Below is a small trained network, with its code and all its weights. Each question gives an input and a target symbol and asks what happens when units are switched off, that is, made to give their printed mean instead of their output.

import numpy as np


def w(rows, s, z=0):
    codes = np.array(rows[::2]) - 128.0
    scale = np.full(codes.shape[1], s)
    scale[-1] = z or s
    return codes * scale


def norm(h):
    return h / np.sqrt((h * h).mean(-1, keepdims=True) + 1e-5)


def f(y):
    return np.maximum(y, 0)


def softmax(a):
    e = np.exp(a - a.max(-1, keepdims=True))
    return e / e.sum(-1, keepdims=True)


def log_softmax(a):
    a = a - a.max(-1, keepdims=True)
    return a - np.log(np.exp(a).sum(-1, keepdims=True))


def net(x, mask):
    ids = ['ΓΘΛΩησψ'.index(c) for c in x.split()]
    T = len(ids)
    res = E[ids] + P[:T]
    u = 0
    for l in range(2):
        q, k, v = (norm(res) @ M[l].T for M in (Q, K, V))
        z = softmax(np.where(np.tri(T) > 0, q @ k.T / 3**0.5, -1e9)) @ v
        res = res + np.where(mask[u], z, O[l][:, -1]) @ O[l][:, :-1]
        u += 1
        y = f(norm(res) @ A[l][:, :-1].T + A[l][:, -1])
        res = res + np.where(mask[u : u + 12], y, B[l][:, -1]) @ B[l][:, :-1]
        u += 12
    return log_softmax(norm(res)[-1] @ U[:, :-1].T + U[:, -1])


Q, K, V, O, A, B = {}, {}, {}, {}, {}, {}
E = w([
[195,246,63,127],'Γ',
[157,197,192,153],'Θ',
[70,254,146,119],'Λ',
[139,142,158,60],'Ω',
[133,138,133,156],'η',
[145,148,141,145],'σ',
[84,162,102,120],'ψ',
],0.02)
P = w([
[129,188,88,254],'0',
[150,187,183,125],'1',
[137,200,142,129],'2',
[131,195,132,113],'3',
[117,185,106,108],'4',
[100,163,75,100],'5',
[105,160,62,124],'6',
],0.0092)
Q[0] = w([
[162,1,155,125],'0.h0',
[64,84,162,89],'0.h0',
[77,130,163,160],'0.h0',
],0.0089)
K[0] = w([
[214,94,119,227],'0.h0',
[206,57,37,155],'0.h0',
[255,111,228,23],'0.h0',
],0.0062)
V[0] = w([
[90,75,250,130],'0.h0',
[120,82,118,147],'0.h0',
[120,160,181,83],'0.h0',
],0.014)
O[0] = w([
[165,165,41,221,25],'0.h0',
[254,241,154,72,2],'0.h0',
[12,92,76,169,229],'0.h0',
],0.0075,0.0077)
A[0] = w([
[92,105,91,71,204],'0.n0',
[205,209,112,51,129],'0.n1',
[143,156,83,126,45],'0.n2',
[69,126,54,176,109],'0.n3',
[137,2,144,141,125],'0.n4',
[88,142,154,97,150],'0.n5',
[139,103,192,150,157],'0.n6',
[106,65,157,164,104],'0.n7',
[161,66,190,72,251],'0.n8',
[102,207,157,169,131],'0.n9',
[107,63,54,139,34],'0.n10',
[125,165,135,117,91],'0.n11',
],0.01,0.0026)
B[0] = w([
[129,56,166,206,214],'0.n0',
[164,188,61,140,155],'0.n1',
[133,122,170,88,137],'0.n2',
[178,122,116,108,254],'0.n3',
[95,254,186,123,151],'0.n4',
[188,95,117,134,220],'0.n5',
[91,101,109,110,149],'0.n6',
[126,204,102,153,172],'0.n7',
[141,72,157,125,147],'0.n8',
[102,72,102,143,236],'0.n9',
[142,141,140,120,158],'0.n10',
[129,152,123,158,150],'0.n11',
],0.009,0.007)
Q[1] = w([
[254,133,148,121],'1.h0',
[220,68,126,97],'1.h0',
[5,86,69,227],'1.h0',
],0.0086)
K[1] = w([
[163,145,254,236],'1.h0',
[139,96,107,188],'1.h0',
[77,86,97,38],'1.h0',
],0.014)
V[1] = w([
[76,242,172,89],'1.h0',
[93,149,228,101],'1.h0',
[70,136,253,68],'1.h0',
],0.0058)
O[1] = w([
[140,210,47,65,247],'1.h0',
[5,137,116,151,171],'1.h0',
[147,121,2,91,205],'1.h0',
],0.0097,0.0011)
A[1] = w([
[187,106,81,47,161],'1.n0',
[106,66,190,125,172],'1.n1',
[141,238,139,254,110],'1.n2',
[76,151,177,234,163],'1.n3',
[213,199,39,110,38],'1.n4',
[90,201,152,93,253],'1.n5',
[207,135,23,96,150],'1.n6',
[203,72,124,181,81],'1.n7',
[95,173,121,90,105],'1.n8',
[79,193,94,121,72],'1.n9',
[195,190,134,46,154],'1.n10',
[196,85,153,167,42],'1.n11',
],0.0094,0.0026)
B[1] = w([
[162,127,172,20,138],'1.n0',
[230,133,133,76,182],'1.n1',
[125,108,200,82,208],'1.n2',
[145,123,94,53,254],'1.n3',
[163,80,182,117,158],'1.n4',
[167,143,2,164,188],'1.n5',
[138,81,127,28,154],'1.n6',
[68,223,20,213,134],'1.n7',
[117,180,133,111,157],'1.n8',
[127,158,140,216,192],'1.n9',
[117,104,171,31,144],'1.n10',
[87,160,26,227,134],'1.n11',
],0.0074,0.0087)
U = w([
[104,213,35,119,152],'Γ',
[188,146,156,186,245],'Θ',
[227,83,63,186,112],'Λ',
[94,162,251,119,115],'Ω',
[182,198,148,23,189],'η',
[135,89,134,136,114],'σ',
[100,54,70,76,4],'ψ',
],0.012,0.0035)

Each question gives the input, a string of symbols that net reads in full, and the target symbol t.
The units are the heads (3 rows each of Q, K, V and O) and the neurons (one row each of A and B). Each row of codes is followed by its name. A weight is (code - 128) times the scale printed after its matrix; where a second scale follows, it is the last column's (O, A, B and U).
mask holds one flag per unit, layer by layer, with each layer's heads first. A switched-off unit (its flag False) gives its mean, the last column of its rows in O or B, instead of its output. The means were averaged over made-up inputs and are rounded, as every weight is.
A unit's drop is (log p(t) with every unit on - log p(t) with that unit switched off) / (log p(t) with every unit on - log p(t) with every unit switched off).
The circuit of an input: a set's keep is (log p(t) with only the set's units on - log p(t) with every unit switched off) / (log p(t) with every unit on - log p(t) with every unit switched off). Starting from the 12 units with the biggest drops (on a tie, the unit counted first), units are removed one at a time, each time the one whose removal leaves the highest keep (on an exact tie, the one counted first), for as long as the keep stays at least 0.8.
circuit, biggest first: the units of the circuit, biggest drop first
most important unit: the unit with the biggest drop
top k neurons: the k neurons with the biggest drops, biggest first
k most important neurons of layer l: the k neurons of layer l with the biggest drops, biggest first
drop of u: that unit's drop, to one decimal
input σ σ Θ Λ Λ Γ η, target η: top 2 neurons -> 0.n4, 1.n3
input η Θ Λ Θ Λ Γ σ, target η: circuit, biggest first -> 1.h0, 0.n4, 0.n9
input σ σ σ, target Λ: most important unit -> 0.n4
input Γ Λ Λ Γ η, target η: top 2 neurons -> 1.n3, 0.n4
input Θ Θ σ σ, target Λ: top 4 neurons -> 0.n3, 1.n11, 1.n7, 1.n3
input Ω Γ η, target Ω: circuit, biggest first -> 1.h0, 0.h0, 0.n4
input Λ ψ Λ η, target Γ: circuit, biggest first -> 0.n7, 0.n4
input η η η, target Θ: 3 most important neurons of layer 1 -> 1.n5, 1.n2, 1.n6
input Θ σ ψ Γ Θ, target η: top 2 neurons -> 0.n0, 1.n1
input σ σ η, target Θ: top 3 neurons -> 0.n4, 0.n3, 1.n5
input Λ ψ σ η η Θ, target ψ: top 2 neurons -> 0.n4, 0.n5
input Λ η Ω Θ Γ η, target Ω: 3 most important neurons of layer 1 -> 1.n5, 1.n2, 1.n6
input σ σ Γ σ Θ, target η: top 2 neurons -> 0.n0, 1.n3
input Λ ψ Θ, target ψ: 2 most important neurons of layer 0 -> 0.n9, 0.n4
input Γ Λ Θ η ψ Ω η, target Γ: most important unit -> 0.n9
input Γ Γ σ Θ Θ Γ Ω, target Ω: drop of 1.n9 -> -0.1
input η σ Γ Γ Λ Θ, target Γ: drop of 0.h0 -> 0.2
input Λ Γ Λ Γ σ Γ Ω, target Ω: drop of 0.n0 -> 0.1
